Questions about the row below.
1) Report the largest entry.
2) Report the entry just right of -2.
3) Report the entry just left of the largest entry.
20,-2,26,-6,38,29,19,13,24,18,-3,44,22,20,-1,36
1) 44
2) 26
3) -3

arr =
12,-10,36,27,-17,14,22,-37,26,8,-22,4,-33
-31,-19,-3,23,-41,22,20,-34,-5,12,-36,1,-37
-24,-35,-25,42,-12,-27,29,-36,-1,21,25,-32,19
23,-26,-10,22,-9,38,8,40,-16,13,12,-8,-17
-41,22,-6,13,35,41,27,-1,12,-3,16,-17,36
-39,-24,-40,-12,3,-4,-10,4,-15,10,25,11,-28
36,-13,3,-9,15,21,25,24,3,22,-20,19,15
-18,-5,27,19,27,6,32,-19,18,-3,-32,-16,8
-22,34,-38,-31,-19,-4,5,0,-27,38,-27,38,-32
19,-32,38,-15,16,-16,9,38,33,37,-24,-22,-38
-7,-36,9,9,37,-3,-39,-16,39,7,-42,-34,-25
18,5,23,22,-24,-40,23,27,30,-22,-40,7,33
13,19,-29,-37,-28,-40,-5,2,40,-25,-36,36,-10
Rows and columns are numbered from 1.
Which number is the entry in row 2 and column 2?
Answer: -19
The entry directly above the largest entry -> 23
Which number is the entry in row 1 and column 2?
Answer: -10
The entry in the bottom-right corner: -10
Which number is the entry in the bottom-left corner?
Answer: 13
The entry directly above the centre entry -> -10
Which number is the entry at the centre?
Answer: 25
Which number is the entry in row 1 and column 1?
Answer: 12
Which number is the entry just right of the largest entry?
Answer: -12
The entry in row 2 and column 3: -3
Which number is the top-right entry?
Answer: -33
Which number is the entry at row 3, column 2?
Answer: -35
The entry in row 3 and column 1 -> -24
The entry directly above 34: -5
The entry just left of the largest entry -> -25
The largest entry is 42
The entry just right of 11: -28
Which number is the entry in row 1 and column 3?
Answer: 36
Which number is the entry directly below the smallest entry?
Answer: -40
The bottom entry of the column that holds the largest entry: -37
The entry just right of the smallest entry is -34
Which number is the entry directly below the centre entry?
Answer: 32
The entry directly above the smallest entry is -24
Which number is the entry just left of the centre entry?
Answer: 21
The entry at row 2, column 1: -31
The entry just left of 2 is -5
The minimum is -42

A =
array([[-14.744,   4.910,  -7.599, -11.217,   2.360,  -3.409,   4.592,
         -9.246,  16.488,   9.951],
       [ -3.467,  -3.843,  11.033,   3.392,   1.227,   0.952,  -0.410,
          2.658, -18.124,  -9.386],
       [ -7.086,  -9.985,  -5.051,  15.755, -10.732, -14.974,  -0.241,
         -7.348,   2.195,  10.273],
       [-14.027,   2.786, -10.102,  -2.194, -12.909,  -3.602,   1.338,
          0.186,   7.187,   3.597],
       [  2.850,  -3.847,   7.649,  -6.408,   2.404,   8.220, -17.436,
          0.345,  -8.710,   7.163]])
What is the entry just right of -0.241?
Answer: -7.348
The 3rd entry in reading order: -7.599
What is the entry just left of the largest entry?
Answer: -9.246
What is the 3rd smallest entry?
Answer: -14.974
What is the entry just right of 1.227?
Answer: 0.952
The entry just left of 9.951 -> 16.488
The entry just right of the smallest entry: -9.386
What is the 1st entry in reading order?
Answer: -14.744
The entry just right of 0.952: -0.410
What is the 2nd smallest entry?
Answer: -17.436
The entry just right of the largest entry -> 9.951
The entry just left of -2.194: -10.102
The entry just right of 0.345 -> -8.710

M =
array([[109, 179, 166,  70, 233, 166, 115, 184, 145, 205,  94],
       [103, 188, 180,  64, 237, 180, 109, 203, 151, 207,  95],
       [107, 196, 184,  61, 237, 184, 111, 224, 151, 201,  98]])
Counting starts at 1.
The entry at row 3, column 3: 184
The entry directly above the smallest entry is 64
The top-left entry: 109
The entry in row 2 and column 1: 103
The entry at row 3, column 1 -> 107
Find the entry at row 2, column 2.
A: 188
Find the bottom entry of the column that holds the smallest entry.
A: 61
The top-right entry is 94
The entry just right of the smallest entry -> 237
The entry directly below 115 -> 109
Find the entry in row 1 and column 3.
A: 166
Find the entry just left of 207.
A: 151
Find the entry at the centre.
A: 180
Find the entry at row 1, column 2.
A: 179
The entry directly above the centre entry: 166
The bottom-right entry: 98
